Below are the code and all the weights of a small trained network. Each question names an input and a class and asks about switching units off, where a switched-off unit gives its printed mean instead of its output.

import numpy as np


def w(rows, s, z=0):
    codes = np.array(rows[::2]) - 128.0
    scale = np.full(codes.shape[1], s)
    scale[-1] = z or s
    return codes * scale


def f(y):
    return np.maximum(y, 0)


def log_softmax(a):
    a = a - a.max(-1, keepdims=True)
    return a - np.log(np.exp(a).sum(-1, keepdims=True))


def net(x, mask):
    res = np.array(x, float).reshape(1, 5) / 4 @ E
    y = f(res @ A[0][:, :-1].T + A[0][:, -1])
    res = res + np.where(mask, y, B[0][:, -1]) @ B[0][:, :-1]
    return log_softmax(res[-1] @ U[:, :-1].T + U[:, -1])


A, B = {}, {}
E = w([
[112,147,129,115],'x0',
[149,104,126,144],'x1',
[38,5,215,87],'x2',
[120,137,129,122],'x3',
[10,100,71,230],'x4',
],0.011)
A[0] = w([
[33,4,214,74,177],'neuron 1',
[86,117,107,184,52],'neuron 2',
[151,135,135,160,97],'neuron 3',
[189,225,18,168,178],'neuron 4',
[17,98,62,224,44],'neuron 5',
[233,132,197,20,3],'neuron 6',
[110,111,88,130,53],'neuron 7',
[167,123,83,144,202],'neuron 8',
],0.019,0.0036)
B[0] = w([
[110,174,108,250,253],'neuron 1',
[149,148,160,72,168],'neuron 2',
[140,147,178,144,139],'neuron 3',
[113,137,126,242,226],'neuron 4',
[146,78,135,3,224],'neuron 5',
[140,90,136,13,223],'neuron 6',
[190,131,137,113,142],'neuron 7',
[69,177,90,130,157],'neuron 8',
],0.023,0.032)
U = w([
[87,149,104,227,246],'0',
[123,95,132,5,10],'1',
],0.012,0.0014)

Each question gives the input, the list of numbers given to net, and the class t.
The units are the neurons (one row each of A and B). Each row of codes is followed by its name. A weight is (code - 128) times the scale printed after its matrix; where a second scale follows, it is the last column's (A, B and U).
mask holds one flag per neuron, in row order. A switched-off neuron (its flag False) gives its mean, the last column of its row in B, instead of its output. The means were averaged over made-up inputs and are rounded, as every weight is.
A unit's drop is (log p(t) with every unit on - log p(t) with that unit switched off) / (log p(t) with every unit on - log p(t) with every unit switched off).
most important unit: the unit with the biggest drop
top k neurons: the k neurons with the biggest drops, biggest first
drop of u: that unit's drop, to one decimal
input [-5,7,5,3,7], class 1: top 2 neurons => [neuron 5; neuron 4]
input [-3,-6,6,2,8], class 1: most important unit => neuron 5
input [-2,8,8,3,-8], class 0: top 2 neurons => [neuron 1; neuron 5]
input [2,3,2,7,3], class 1: top 2 neurons => [neuron 4; neuron 5]
input [-3,6,2,-8,3], class 1: top 2 neurons => [neuron 4; neuron 5]
input [8,-6,4,5,-4], class 0: drop of neuron 1 => 4.5
input [5,6,6,0,-5], class 0: drop of neuron 2 => 0.0
input [-4,-6,5,-3,-3], class 0: drop of neuron 1 => 1.0
input [-2,-5,-1,6,-2], class 1: top 2 neurons => [neuron 1; neuron 4]
input [0,-2,6,0,-5], class 0: top 2 neurons => [neuron 1; neuron 5]
